Below are the code and all the weights of a small trained network. Each question names an input and a class and asks about switching units off, where a switched-off unit gives its printed mean instead of its output.

import numpy as np


def w(rows, s, z=0):
    codes = np.array(rows[::2]) - 128.0
    scale = np.full(codes.shape[1], s)
    scale[-1] = z or s
    return codes * scale


def f(y):
    return np.maximum(y, 0)


def log_softmax(a):
    a = a - a.max(-1, keepdims=True)
    return a - np.log(np.exp(a).sum(-1, keepdims=True))


def net(x, mask):
    res = np.array(x, float).reshape(1, 6) / 4 @ E
    y = f(res @ A[0][:, :-1].T + A[0][:, -1])
    res = res + np.where(mask, y, B[0][:, -1]) @ B[0][:, :-1]
    return log_softmax(res[-1] @ U[:, :-1].T + U[:, -1])


A, B = {}, {}
E = w([
[134,222,168,196,117,231,183],'x0',
[120,177,175,2,4,130,85],'x1',
[137,126,133,185,85,122,102],'x2',
[136,117,129,103,119,148,124],'x3',
[205,96,111,116,39,183,101],'x4',
[205,134,167,124,120,139,64],'x5',
],0.0055)
A[0] = w([
[154,217,148,141,133,169,124,22],'n1',
[72,129,132,134,137,83,154,210],'n2',
[145,106,53,157,105,31,77,6],'n3',
[108,169,175,137,213,117,63,187],'n4',
[135,171,111,144,130,232,144,83],'n5',
[175,89,78,215,201,141,143,185],'n6',
[132,103,141,114,152,100,59,84],'n7',
[53,142,79,100,137,98,229,174],'n8',
[150,125,59,217,197,133,143,127],'n9',
[132,62,2,97,135,31,38,73],'n10',
[51,65,69,92,70,91,61,70],'n11',
[85,227,125,225,87,171,109,103],'n12',
[109,201,139,172,135,199,114,16],'n13',
[89,206,211,112,66,107,40,170],'n14',
[160,112,66,241,179,122,95,197],'n15',
[74,105,162,123,145,58,166,60],'n16',
[140,179,189,161,114,173,201,66],'n17',
[124,97,88,100,125,46,104,102],'n18',
[36,112,39,125,105,165,147,166],'n19',
],0.0062,0.0015)
B[0] = w([
[68,95,90,165,180,148,99,178],'n1',
[186,120,137,118,132,148,176,203],'n2',
[76,203,83,153,165,146,75,177],'n3',
[223,80,130,158,90,134,137,195],'n4',
[39,110,96,128,201,141,98,200],'n5',
[76,23,135,136,50,29,97,254],'n6',
[106,212,152,233,162,154,169,163],'n7',
[145,155,139,114,65,167,241,231],'n8',
[106,135,209,83,106,55,104,244],'n9',
[92,207,86,203,253,235,59,241],'n10',
[73,137,193,202,197,166,104,216],'n11',
[188,138,52,50,214,133,42,223],'n12',
[20,224,73,131,154,138,71,190],'n13',
[49,60,209,146,124,69,170,234],'n14',
[90,87,181,73,38,23,120,245],'n15',
[187,198,143,148,117,140,130,182],'n16',
[62,158,69,163,153,209,39,208],'n17',
[138,177,47,203,131,236,114,198],'n18',
[167,82,184,204,63,136,168,196],'n19',
],0.0044,0.0039)
U = w([
[111,220,2,152,189,171,46,74],'0',
[189,130,163,138,81,106,162,249],'1',
[121,109,188,105,59,46,106,58],'2',
[197,169,40,69,103,64,125,172],'3',
[243,169,70,101,92,81,145,130],'4',
],0.0052,0.0015)

Each question gives the input, the list of numbers given to net, and the class t.
The units are the neurons (one row each of A and B). Each row of codes is followed by its name. A weight is (code - 128) times the scale printed after its matrix; where a second scale follows, it is the last column's (A, B and U).
mask holds one flag per neuron, in row order. A switched-off neuron (its flag False) gives its mean, the last column of its row in B, instead of its output. The means were averaged over made-up inputs and are rounded, as every weight is.
A unit's drop is (log p(t) with every unit on - log p(t) with that unit switched off) / (log p(t) with every unit on - log p(t) with every unit switched off).
The circuit of an input: a set's keep is (log p(t) with only the set's units on - log p(t) with every unit switched off) / (log p(t) with every unit on - log p(t) with every unit switched off). Starting from the 12 units with the biggest drops (on a tie, the unit counted first), units are removed one at a time, each time the one whose removal leaves the highest keep (on an exact tie, the one counted first), for as long as the keep stays at least 0.8.
units of the circuit, in order: the units of the circuit, biggest drop first
k most important neurons: the k neurons with the biggest drops, biggest first
drop when u is switched off: that unit's drop, to one decimal
input [-8,8,-5,-1,-8,-6], class 0: units of the circuit, in order : [n10 n18]
input [-7,5,2,-1,1,-2], class 0: units of the circuit, in order : [n10 n18 n11]
input [7,-8,-7,-3,0,-6], class 2: units of the circuit, in order : [n6 n9]
input [-3,-8,7,1,-2,-7], class 2: 3 most important neurons : [n15 n6 n9]
input [-7,0,-3,3,0,7], class 0: most important neuron : [n10]
input [-8,-2,8,4,8,8], class 0: units of the circuit, in order : [n10 n3]
input [-7,2,0,7,-7,-4], class 0: 2 most important neurons : [n10 n18]
input [7,4,7,4,3,0], class 0: drop when n12 is switched off : 0.2
input [-7,0,-1,-7,-2,2], class 0: drop when n18 is switched off : 0.1
input [0,-6,3,2,-1,2], class 2: drop when n10 is switched off : 0.1
input [-8,8,-5,4,2,-6], class 0: drop when n11 is switched off : 0.2
